Here is a tiny trained network, its code and every weight. The questions are about switching its units off for an input and a class, where a switched-off unit gives its printed mean instead of its output.

import numpy as np


def w(rows, s, z=0):
    codes = np.array(rows[::2]) - 128.0
    scale = np.full(codes.shape[1], s)
    scale[-1] = z or s
    return codes * scale


def f(y):
    return np.maximum(y, 0)


def log_softmax(a):
    a = a - a.max(-1, keepdims=True)
    return a - np.log(np.exp(a).sum(-1, keepdims=True))


def net(x, mask):
    res = np.array(x, float).reshape(1, 4) / 4 @ E
    y = f(res @ A[0][:, :-1].T + A[0][:, -1])
    res = res + np.where(mask, y, B[0][:, -1]) @ B[0][:, :-1]
    return log_softmax(res[-1] @ U[:, :-1].T + U[:, -1])


A, B = {}, {}
E = w([
[107,56,17,132,180,81,105],'x0',
[191,195,52,124,78,104,218],'x1',
[230,72,106,172,111,193,90],'x2',
[151,2,186,106,70,74,215],'x3',
],0.0096)
A[0] = w([
[146,143,90,108,121,161,167,42],'n0',
[153,166,86,66,119,166,181,27],'n1',
[131,189,94,143,169,178,89,120],'n2',
[61,175,105,166,92,142,108,55],'n3',
[128,153,62,105,89,127,177,37],'n4',
[202,87,135,167,133,180,137,4],'n5',
[62,106,165,102,149,149,66,82],'n6',
[86,44,169,163,160,170,67,60],'n7',
[66,166,141,89,143,100,148,153],'n8',
[70,113,167,171,160,213,140,87],'n9',
[109,62,36,133,204,90,115,59],'n10',
[115,166,109,110,171,157,90,133],'n11',
[119,146,100,167,108,109,149,99],'n12',
[130,151,88,143,181,129,112,75],'n13',
[151,196,246,126,95,202,144,36],'n14',
[86,93,188,142,176,176,117,92],'n15',
[150,192,97,133,163,190,107,129],'n16',
[124,179,108,133,163,193,110,4],'n17',
[170,158,97,137,131,122,164,35],'n18',
[150,162,101,156,101,99,139,254],'n19',
[40,180,152,34,119,61,141,14],'n20',
[174,150,86,127,95,144,152,205],'n21',
[91,164,106,168,100,159,92,30],'n22',
[136,22,163,75,43,83,170,83],'n23',
[224,102,113,168,112,220,77,92],'n24',
[165,185,96,180,118,101,201,37],'n25',
],0.013,0.0065)
B[0] = w([
[155,118,128,112,108,102,88,155],'n0',
[160,153,144,103,95,103,92,168],'n1',
[176,140,185,159,148,147,175,201],'n2',
[158,101,126,160,164,115,147,156],'n3',
[150,139,148,96,90,110,82,180],'n4',
[138,125,85,187,149,96,77,169],'n5',
[135,170,186,94,76,96,74,179],'n6',
[147,199,158,77,100,91,90,189],'n7',
[74,132,73,174,137,98,115,190],'n8',
[124,162,133,88,84,106,124,160],'n9',
[106,55,59,52,94,235,159,217],'n10',
[151,130,177,139,136,133,161,180],'n11',
[131,142,129,111,116,123,120,155],'n12',
[158,91,133,142,153,148,158,166],'n13',
[98,6,15,34,132,208,170,201],'n14',
[152,177,181,96,84,112,112,173],'n15',
[162,128,164,124,191,143,167,200],'n16',
[211,98,138,148,134,112,155,165],'n17',
[144,154,123,100,101,94,127,165],'n18',
[97,173,166,102,98,141,115,211],'n19',
[104,76,45,212,159,40,81,198],'n20',
[104,174,171,107,99,141,98,213],'n21',
[192,103,152,109,161,102,147,152],'n22',
[187,154,198,164,199,119,231,247],'n23',
[22,127,38,220,151,53,76,213],'n24',
[151,147,147,91,96,110,61,192],'n25',
],0.011,0.015)
U = w([
[250,123,183,177,229,98,197,95],'0',
[180,186,157,75,40,70,46,97],'1',
[98,109,44,255,172,36,62,124],'2',
[150,35,43,42,118,216,150,124],'3',
[46,205,186,163,147,185,148,250],'4',
],0.0097,0.019)

Each question gives the input, the list of numbers given to net, and the class t.
The units are the neurons (one row each of A and B). Each row of codes is followed by its name. A weight is (code - 128) times the scale printed after its matrix; where a second scale follows, it is the last column's (A, B and U).
mask holds one flag per neuron, in row order. A switched-off neuron (its flag False) gives its mean, the last column of its row in B, instead of its output. The means were averaged over made-up inputs and are rounded, as every weight is.
A unit's drop is (log p(t) with every unit on - log p(t) with that unit switched off) / (log p(t) with every unit on - log p(t) with every unit switched off).
The circuit of an input: a set's keep is (log p(t) with only the set's units on - log p(t) with every unit switched off) / (log p(t) with every unit on - log p(t) with every unit switched off). Starting from the 12 units with the biggest drops (on a tie, the unit counted first), units are removed one at a time, each time the one whose removal leaves the highest keep (on an exact tie, the one counted first), for as long as the keep stays at least 0.8.
units of the circuit, in order: the units of the circuit, biggest drop first
top k neurons: the k neurons with the biggest drops, biggest first
drop when u is switched off: that unit's drop, to one decimal
input [7,3,-1,-8], class 0: units of the circuit, in order	[n2]
input [5,3,-3,3], class 3: top 2 neurons	[n10 n24]
input [3,-1,-8,-7], class 2: top 2 neurons	[n20 n8]
input [-7,3,2,-7], class 0: top 2 neurons	[n2 n10]
input [-8,-1,4,-8], class 0: top 4 neurons	[n2 n16 n10 n17]
input [2,-8,8,-2], class 1: top 2 neurons	[n7 n15]
input [1,-6,7,-7], class 0: top 2 neurons	[n2 n16]
input [8,-1,8,4], class 2: top 3 neurons	[n24 n5 n14]
input [3,4,0,-1], class 1: top 2 neurons	[n14 n23]
input [0,-6,-5,6], class 0: top 2 neurons	[n23 n24]
input [8,-8,7,5], class 1: top 2 neurons	[n7 n14]
input [-7,4,-7,2], class 2: top 2 neurons	[n20 n10]
input [2,-4,-5,1], class 2: top 2 neurons	[n20 n8]
input [6,-1,0,-3], class 3: units of the circuit, in order	[n10]
input [3,5,-8,3], class 2: drop when n20 is switched off	1.0
input [-8,2,1,2], class 3: drop when n14 is switched off	1.0
input [-8,-7,-1,-3], class 3: drop when n25 is switched off	0.1
